121; 57; 130; 184; 130; 135; 163; 125; 133; 122; 127; 120; 100; 99; 133
Report the entry just right of the smallest entry.
Answer: 130
The entry just right of the largest entry -> 130

x =
124; 114; 150; 124; 128
164; 158; 88; 183; 133
141; 115; 125; 125; 142
156; 124; 109; 149; 154
126; 110; 131; 113; 146
147; 130; 133; 150; 142
92; 97; 145; 105; 106
130; 101; 154; 113; 128
127; 112; 132; 114; 140
139; 116; 97; 132; 123
174; 125; 115; 163; 154
171; 171; 80; 198; 150
Indices start at 0.
The entry in the bottom-right corner? 150
The entry in row 2 and column 1 -> 115
The entry in row 0 and column 2? 150
The entry at row 2, column 0? 141
The entry at row 0, column 1? 114
The entry directly below 105 is 113
The entry in row 1 and column 0? 164
The entry directly below 145 -> 154
The entry directly above the smallest entry -> 115
The entry just left of the largest entry? 80
The entry in the top-left corner? 124
The entry in the top-right corner: 128
The entry at row 1, column 2 is 88
The entry in row 1 and column 1 is 158
The bottom-left entry -> 171
The entry directly below 163? 198
The entry in row 2 and column 2 is 125
The top entry of the column that holds the largest entry? 124

Questions about the row below.
1) Give the entry just left of 132.
2) Give the entry just right of 84.
3) Give the entry just right of 193.
[84, 124, 193, 170, 140, 144, 138, 132, 123, 113]
1) 138
2) 124
3) 170

[[121 135 129 139 126 121 128 112 120 130 134]
 [127 130 131 130 131 135 126 156 138 114 129]
 [126 109 126 117 125 132 125 111 149 140 122]
 [124 145 138 123 131 139 137 129  82 108 119]
 [126 139 144 135 130 104 126  95 165 124 120]
 [129 143 122 119 133 112 131 102 114 120 131]
 [129 135 132 123 125 122 132 138 199 125 126]
 [126 134 121 122 132 136 127 129 160 115 128]
 [121 130 126 140 134 129 133 157 137 132 132]
 [119 134 128 140 118 135 125 130  80 125 127]
 [123 128 147 126 130 135 133 116 104 123 128]
 [128 125 134 130 132 123 135 118 159 130 129]
 [128 139 127 131 127 118 127 165 121 141 132]
 [136 117 128 128 121 133 126 111  81 129 134]
 [133 114 139 130 130 128 126 100 151 119 132]]
Indices start at 0.
The bottom entry of the column that holds the largest entry -> 151
Which number is the entry in the bottom-right corner?
A: 132
The top-right entry is 134
Which number is the entry in row 0 and column 2?
A: 129
Which number is the entry at row 1, column 0?
A: 127
The entry in row 0 and column 1: 135
The entry in the bottom-left corner: 133
The entry in the top-left corner is 121
Which number is the entry in row 2 and column 0?
A: 126
Which number is the entry directly below the largest entry?
A: 160
Which number is the entry in row 2 and column 1?
A: 109
The entry just left of the smallest entry is 130
The entry just left of the centre entry -> 132
The minimum is 80
The top entry of the column that holds the largest entry: 120
Which number is the entry at row 1, column 2?
A: 131
The entry directly below the centre entry: 129
The entry directly above 144 is 138
Which number is the entry just right of 149?
A: 140
The entry just right of 199 is 125
The entry directly above the smallest entry is 137

A =
81; 147; 149; 131; 106
160; 99; 97; 66; 147
171; 94; 97; 70; 151
Counting starts at 0.
Read off the entry just right of 160.
A: 99
The top-right entry is 106
The maximum is 171
The entry directly above the largest entry: 160
The entry in row 1 and column 2 -> 97
The entry in the bottom-right corner -> 151

X =
145; 136; 156; 153; 106; 116; 162; 141
92; 121; 112; 150; 120; 106; 155; 105
165; 135; 96; 122; 132; 118; 88; 111
139; 149; 75; 121; 169; 164; 195; 64
172; 143; 100; 85; 129; 108; 121; 153
133; 139; 163; 132; 156; 114; 117; 180
126; 114; 127; 140; 88; 109; 148; 200
149; 130; 131; 156; 169; 134; 132; 73
206; 142; 157; 116; 96; 170; 125; 101
Indices start at 0.
Find the entry at row 1, column 0.
Answer: 92
Find the bottom entry of the column that holds the largest entry.
Answer: 206
Find the entry in row 0 and column 1.
Answer: 136
Find the top-right entry.
Answer: 141
Find the top-left entry.
Answer: 145
Find the entry directly below the smallest entry.
Answer: 153
Find the entry at row 2, column 0.
Answer: 165
The entry directly above 122 -> 150
Find the entry just right of 148.
Answer: 200
The entry just left of 100: 143
Find the entry in row 0 and column 2.
Answer: 156
The entry in the bottom-right corner: 101
The entry just left of 111 is 88
The entry directly below 141 is 105
The entry just right of the largest entry is 142
Find the entry in row 1 and column 2.
Answer: 112
Find the entry at row 1, column 1.
Answer: 121
Find the smallest entry.
Answer: 64
Find the entry directly above 150.
Answer: 153

[[178, 86, 181, 98, 180, 93, 119], [160, 122, 177, 93, 172, 136, 182], [84, 81, 174, 115, 114, 121, 108], [84, 128, 134, 96, 158, 158, 99], [143, 146, 151, 131, 99, 122, 156], [74, 138, 139, 103, 159, 122, 89], [130, 88, 99, 162, 123, 96, 108], [151, 112, 98, 112, 76, 95, 157], [97, 128, 130, 173, 84, 95, 104], [177, 155, 167, 82, 90, 84, 111]]
The minimum: 74
The second largest entry is 181
Report the entry just right of 181.
98
Report the fifth entry in reading order.
180
Report the entry just left of 139.
138
The first entry in reading order: 178
Report the entry just right of 81.
174
The entry just right of 174: 115
Report the second smallest entry.
76

Questions about the row below.
1) What is the entry just right of 140?
2) What is the smallest entry?
3) What is the entry just left of 142?
140; 142; 102; 195
1) 142
2) 102
3) 140

194; 139; 113; 85; 96; 135; 193; 150; 60; 112; 159; 116; 71; 130; 139
118; 194; 127; 169; 172; 146; 165; 154; 143; 147; 96; 158; 134; 112; 96
97; 156; 121; 110; 198; 153; 190; 151; 94; 192; 141; 172; 111; 134; 136
Give the entry just left of 127.
194
The entry directly above the largest entry is 172
Give the entry just right of the smallest entry.
112
The fifth-last entry, reading row by row is 141
Give the entry just right of 113.
85
Give the entry directly below the smallest entry.
143
The minimum: 60
The entry at the centre is 154
Give the largest entry in the last column.
139
Give the entry just right of the largest entry.
153
Give the entry directly below 154.
151
The entry just left of the centre entry is 165
The entry directly above 192: 147
Give the entry directly above the centre entry.
150
The top-left entry -> 194
Give the bottom-right entry.
136
The smallest entry in the first column -> 97
Give the 3rd-last entry, reading row by row.
111
Give the entry just right of 94.
192
Give the smallest entry in the last column.
96

Questions about the array below.
1) Find the third entry in reading order.
2) Find the entry in the top-left corner.
3) Find the 3rd entry from the end, reading row by row.
4) Find the entry just left of 103.
5) Find the bottom-right entry.
6) Find the entry just right of 172.
7) Find the 5th entry in reading order.
8) Find the third largest entry.
[[ 95 152 147  77]
 [173 148  94  94]
 [163  93 140 158]
 [149 137 136 184]
 [110 134 139 120]
 [115 102 106 104]
 [181  88 134 119]
 [151 167 138 127]
 [197 112  93 141]
 [172 175  99 103]
 [118  79 149 171]]
1) 147
2) 95
3) 79
4) 99
5) 171
6) 175
7) 173
8) 181
